Below are the code and all the weights of a small trained network. Each question names an input and a target symbol and asks about switching units off, where a switched-off unit gives its printed mean instead of its output.

import numpy as np


def w(rows, s, z=0):
    codes = np.array(rows[::2]) - 128.0
    scale = np.full(codes.shape[1], s)
    scale[-1] = z or s
    return codes * scale


def f(y):
    return np.maximum(y, 0)


def softmax(a):
    e = np.exp(a - a.max(-1, keepdims=True))
    return e / e.sum(-1, keepdims=True)


def log_softmax(a):
    a = a - a.max(-1, keepdims=True)
    return a - np.log(np.exp(a).sum(-1, keepdims=True))


def net(x, mask):
    ids = ['ΓΔΘΛΠαβεζημξστψω'.index(c) for c in x.split()]
    T = len(ids)
    res = E[ids] + P[:T]
    u = 0
    for l in range(2):
        q, k, v = (res @ M[l].T for M in (Q, K, V))
        z = softmax(np.where(np.tri(T) > 0, q @ k.T / 4**0.5, -1e9)) @ v
        res = res + np.where(mask[u], z, O[l][:, -1]) @ O[l][:, :-1]
        u += 1
        y = f(res @ A[l][:, :-1].T + A[l][:, -1])
        res = res + np.where(mask[u : u + 4], y, B[l][:, -1]) @ B[l][:, :-1]
        u += 4
    return log_softmax(res[-1] @ U[:, :-1].T + U[:, -1])


Q, K, V, O, A, B = {}, {}, {}, {}, {}, {}
E = w([
[23,217,149,49],'Γ',
[98,129,135,99],'Δ',
[102,150,179,6],'Θ',
[178,83,112,12],'Λ',
[123,152,148,127],'Π',
[109,131,148,122],'α',
[93,91,220,198],'β',
[91,124,127,81],'ε',
[111,129,142,106],'ζ',
[148,155,179,181],'η',
[70,114,118,68],'μ',
[144,152,173,171],'ξ',
[159,216,92,158],'σ',
[188,13,173,107],'τ',
[156,67,181,159],'ψ',
[122,139,157,137],'ω',
],0.012)
P = w([
[102,103,249,131],'0',
[113,65,123,199],'1',
[120,127,207,78],'2',
[92,79,110,189],'3',
[170,143,193,108],'4',
[77,88,107,173],'5',
[140,146,156,56],'6',
[65,88,103,155],'7',
[174,158,154,83],'8',
[83,100,122,187],'9',
[118,155,123,5],'10',
[45,68,95,129],'11',
[194,162,138,74],'12',
[35,64,91,115],'13',
],0.011)
Q[0] = w([
[136,87,252,48],'L0H1',
[152,72,147,172],'L0H1',
[78,188,126,164],'L0H1',
[50,110,93,116],'L0H1',
],0.012)
K[0] = w([
[73,1,102,83],'L0H1',
[135,112,163,72],'L0H1',
[83,225,95,127],'L0H1',
[144,204,68,42],'L0H1',
],0.0096)
V[0] = w([
[80,179,94,203],'L0H1',
[215,166,2,81],'L0H1',
[107,119,170,93],'L0H1',
[139,94,138,193],'L0H1',
],0.0091)
O[0] = w([
[150,204,16,189,82],'L0H1',
[214,210,53,199,3],'L0H1',
[92,255,234,61,186],'L0H1',
[161,97,95,90,110],'L0H1',
],0.0064,0.0059)
A[0] = w([
[138,163,97,88,113],'L0N1',
[185,162,160,122,253],'L0N2',
[248,136,77,124,139],'L0N3',
[2,135,129,134,76],'L0N4',
],0.0069,0.0057)
B[0] = w([
[208,168,152,86,145],'L0N1',
[40,134,82,1,253],'L0N2',
[157,194,127,72,141],'L0N3',
[153,218,209,234,232],'L0N4',
],0.0079,0.005)
Q[1] = w([
[1,113,117,152],'L1H1',
[90,115,103,201],'L1H1',
[147,31,106,137],'L1H1',
[105,118,156,120],'L1H1',
],0.012)
K[1] = w([
[98,158,30,57],'L1H1',
[143,93,150,37],'L1H1',
[177,2,156,59],'L1H1',
[77,105,215,38],'L1H1',
],0.0062)
V[1] = w([
[209,163,153,230],'L1H1',
[111,55,22,150],'L1H1',
[148,180,110,133],'L1H1',
[153,75,136,2],'L1H1',
],0.0052)
O[1] = w([
[223,254,82,199,30],'L1H1',
[190,102,132,122,2],'L1H1',
[64,96,177,194,106],'L1H1',
[140,77,116,68,181],'L1H1',
],0.0057,0.008)
A[1] = w([
[164,148,77,194,120],'L1N1',
[59,88,84,217,178],'L1N2',
[91,18,49,169,198],'L1N3',
[87,122,254,113,2],'L1N4',
],0.0075,0.0062)
B[1] = w([
[91,107,128,162,131],'L1N1',
[106,105,73,249,157],'L1N2',
[157,105,28,78,158],'L1N3',
[217,119,110,149,250],'L1N4',
],0.012)
U = w([
[53,95,255,99,254],'Γ',
[149,48,154,221,93],'Δ',
[131,48,114,159,87],'Θ',
[76,122,117,57,189],'Λ',
[151,124,119,141,60],'Π',
[161,124,121,137,57],'α',
[160,125,121,137,59],'β',
[157,124,124,138,54],'ε',
[44,110,22,169,163],'ζ',
[16,139,198,218,111],'η',
[170,132,117,141,74],'μ',
[155,124,125,136,64],'ξ',
[161,125,121,144,70],'σ',
[159,125,119,134,53],'τ',
[213,212,78,77,165],'ψ',
[172,64,86,130,67],'ω',
],0.0081,0.0065)

Each question gives the input, a string of symbols that net reads in full, and the target symbol t.
The units are the heads (4 rows each of Q, K, V and O) and the neurons (one row each of A and B). Each row of codes is followed by its name. A weight is (code - 128) times the scale printed after its matrix; where a second scale follows, it is the last column's (O, A, B and U).
mask holds one flag per unit, layer by layer, with each layer's heads first. A switched-off unit (its flag False) gives its mean, the last column of its rows in O or B, instead of its output. The means were averaged over made-up inputs and are rounded, as every weight is.
A unit's drop is (log p(t) with every unit on - log p(t) with that unit switched off) / (log p(t) with every unit on - log p(t) with every unit switched off).
The circuit of an input: a set's keep is (log p(t) with only the set's units on - log p(t) with every unit switched off) / (log p(t) with every unit on - log p(t) with every unit switched off). Starting from all 10 units, units are removed one at a time, each time the one whose removal leaves the highest keep (on an exact tie, the one counted first), for as long as the keep stays at least 0.8.
circuit, biggest first: the units of the circuit, biggest drop first
unit that matters most: the unit with the biggest drop
k most important neurons: the k neurons with the biggest drops, biggest first
top k neurons in layer l: the k neurons of layer l with the biggest drops, biggest first
drop of u: that unit's drop, to one decimal
input Π μ σ Π Π τ σ Π, target ζ: unit that matters most	L0H1
input σ σ Π α, target ζ: circuit, biggest first	[L0H1, L1N2, L1N3]
input σ Γ β τ Γ Λ σ β ε Θ σ ξ, target ζ: circuit, biggest first	[L0H1, L1N2, L1N3, L1N4]
input σ ε τ Δ Π σ, target ζ: circuit, biggest first	[L0H1, L1N4, L1N2]
input Δ Θ μ Θ τ ε ζ μ β Θ Θ Θ ξ, target Γ: circuit, biggest first	[L1N3, L0H1]
input Π σ σ Π β η σ σ ψ Θ μ β Λ, target Γ: circuit, biggest first	[L1N4, L1N3]
input σ ζ Γ ψ ε ω Γ ε ε β, target Δ: circuit, biggest first	[L1N4, L1N2, L0N2]
input μ μ Γ Γ Π Δ, target η: circuit, biggest first	[L0N4, L0H1, L1N2, L1H1]
input Π Π σ σ Γ Δ ζ σ Θ Θ σ ε, target ζ: 2 most important neurons	[L1N2, L1N3]
input ω Γ ξ Θ Γ η, target η: 2 most important neurons	[L0N4, L1N2]
input ω μ σ Θ α Δ Θ Δ σ, target Λ: circuit, biggest first	[L1N4, L0N2]
input Θ Γ σ σ ε μ, target ζ: top 2 neurons in layer 1	[L1N2, L1N3]
input Λ Λ β Δ σ Δ, target ζ: circuit, biggest first	[L0H1, L1N3, L1N2]
input Γ ζ σ Θ Γ Γ Γ Λ τ σ Γ β Γ ζ, target η: 3 most important neurons	[L0N4, L1N2, L1N3]
input τ ε Γ μ σ Λ σ σ Δ ω β σ ξ β, target Δ: circuit, biggest first	[L1N2, L0N2, L1N4]
input ζ Γ σ ζ σ σ ε Γ Θ σ Γ, target ψ: unit that matters most	L0N1
input α ζ Δ Λ μ β β ω σ ζ η ξ Γ τ, target ω: circuit, biggest first	[L1N3, L1H1, L0N4]
input ε Θ Θ σ τ Γ Γ Γ Π α τ Γ Λ, target Γ: circuit, biggest first	[L1N3, L0H1]
input Δ σ ζ σ Γ σ, target ζ: circuit, biggest first	[L0H1, L1N4, L1N2]
input Θ Γ Θ ε Λ η σ α ζ ω Γ μ, target η: unit that matters most	L0N4
input Λ σ τ ω Π Λ ζ τ, target ω: 3 most important neurons	[L1N3, L1N4, L0N4]
input Θ ω α Θ σ σ Π Δ, target ζ: circuit, biggest first	[L0H1, L1N2, L1N3]
input Π Λ σ ζ, target ζ: 2 most important neurons	[L1N3, L1N2]
input Λ μ σ Λ, target Λ: top 2 neurons in layer 1	[L1N3, L1N4]
input σ Θ σ η, target ζ: 4 most important neurons	[L1N2, L1N3, L1N4, L0N4]
input β Π ψ ω τ Γ Λ σ β Λ Π α η, target Γ: 2 most important neurons	[L1N3, L1N2]
input ε τ σ μ Γ Θ σ, target Λ: most important neuron	[L1N4]
input Θ β Λ ζ σ η Δ ξ Λ ω σ σ σ ξ, target ζ: drop of L1N2	0.3
input Π α σ ζ, target ζ: drop of L1N3	0.3
input β σ σ μ ω ε, target ζ: drop of L1N2	0.3
